Below are the code and all the weights of a small trained network. Each question names an input and a class and asks about switching units off, where a switched-off unit gives its printed mean instead of its output.

import numpy as np


def w(rows, s, z=0):
    codes = np.array(rows[::2]) - 128.0
    scale = np.full(codes.shape[1], s)
    scale[-1] = z or s
    return codes * scale


def norm(h):
    return h / np.sqrt((h * h).mean(-1, keepdims=True) + 1e-5)


def f(y):
    return np.maximum(y, 0)


def log_softmax(a):
    a = a - a.max(-1, keepdims=True)
    return a - np.log(np.exp(a).sum(-1, keepdims=True))


def net(x, mask):
    res = np.array(x, float).reshape(1, 2) / 4 @ E
    u = 0
    for l in range(3):
        y = f(norm(res) @ A[l][:, :-1].T + A[l][:, -1])
        res = res + np.where(mask[u : u + 4], y, B[l][:, -1]) @ B[l][:, :-1]
        u += 4
    return log_softmax(norm(res)[-1] @ U[:, :-1].T + U[:, -1])


A, B = {}, {}
E = w([
[76,108,133,71,136,165],'x0',
[115,130,205,196,245,87],'x1',
],0.012)
A[0] = w([
[75,116,140,3,107,150,34],'0.n1',
[93,126,186,175,229,129,246],'0.n2',
[251,124,114,179,34,130,139],'0.n3',
[105,152,153,104,99,164,2],'0.n4',
],0.017,0.0018)
B[0] = w([
[156,67,77,191,140,185,224],'0.n1',
[118,114,143,146,151,1,254],'0.n2',
[144,178,141,41,117,86,226],'0.n3',
[143,88,120,147,129,136,157],'0.n4',
],0.026,0.016)
A[1] = w([
[77,68,116,195,154,220,139],'1.n1',
[153,123,102,87,88,177,188],'1.n2',
[63,69,129,104,167,70,198],'1.n3',
[102,130,203,200,156,3,248],'1.n4',
],0.027,0.0014)
B[1] = w([
[188,115,197,168,4,194,178],'1.n1',
[145,84,87,175,144,92,170],'1.n2',
[169,138,47,86,119,77,188],'1.n3',
[124,105,45,51,235,204,254],'1.n4',
],0.022,0.033)
A[2] = w([
[170,82,23,137,167,87,241],'2.n1',
[130,145,128,87,192,208,5],'2.n2',
[73,254,236,101,48,68,28],'2.n3',
[127,175,94,164,119,31,189],'2.n4',
],0.023,0.0019)
B[2] = w([
[161,135,70,87,223,159,252],'2.n1',
[147,93,89,171,132,40,165],'2.n2',
[78,190,202,75,3,109,153],'2.n3',
[42,92,136,144,158,104,156],'2.n4',
],0.023,0.029)
U = w([
[177,121,29,69,229,78,215],'0',
[75,231,194,31,54,8,155],'1',
[207,89,138,216,53,159,215],'2',
[116,148,194,159,132,73,7],'3',
[80,203,158,203,131,89,2],'4',
],0.013,0.0057)

Each question gives the input, the list of numbers given to net, and the class t.
The units are the neurons (one row each of A and B). Each row of codes is followed by its name. A weight is (code - 128) times the scale printed after its matrix; where a second scale follows, it is the last column's (A, B and U).
mask holds one flag per neuron, layer by layer. A switched-off neuron (its flag False) gives its mean, the last column of its row in B, instead of its output. The means were averaged over made-up inputs and are rounded, as every weight is.
A unit's drop is (log p(t) with every unit on - log p(t) with that unit switched off) / (log p(t) with every unit on - log p(t) with every unit switched off).
The circuit of an input: a set's keep is (log p(t) with only the set's units on - log p(t) with every unit switched off) / (log p(t) with every unit on - log p(t) with every unit switched off). Starting from all 12 units, units are removed one at a time, each time the one whose removal leaves the highest keep (on an exact tie, the one counted first), for as long as the keep stays at least 0.8.
circuit, biggest first: the units of the circuit, biggest drop first
k most important neurons: the k neurons with the biggest drops, biggest first
top k neurons in layer l: the k neurons of layer l with the biggest drops, biggest first
drop when u is switched off: that unit's drop, to one decimal
input [-8,-8], class 1: circuit, biggest first -> 0.n3, 1.n4, 0.n1, 0.n2
input [-3,-3], class 1: circuit, biggest first -> 0.n3, 1.n4, 0.n2, 0.n1
input [-4,-2], class 1: 2 most important neurons -> 1.n4, 0.n3
input [1,-2], class 2: 2 most important neurons -> 0.n2, 1.n1
input [3,-6], class 2: 3 most important neurons -> 0.n1, 0.n2, 1.n1
input [-4,-1], class 1: 2 most important neurons -> 1.n4, 0.n2
input [-3,-1], class 1: 2 most important neurons -> 1.n4, 0.n2
input [6,-8], class 2: most important neuron -> 1.n1
input [-1,-1], class 1: top 3 neurons in layer 0 -> 0.n2, 0.n3, 0.n1
input [5,1], class 2: top 2 neurons in layer 0 -> 0.n1, 0.n3
input [3,0], class 2: drop when 0.n3 is switched off -> 0.0
input [-4,-4], class 1: drop when 0.n3 is switched off -> 0.9
input [-8,-4], class 1: drop when 1.n4 is switched off -> 0.6
input [4,-6], class 2: drop when 1.n1 is switched off -> 0.1
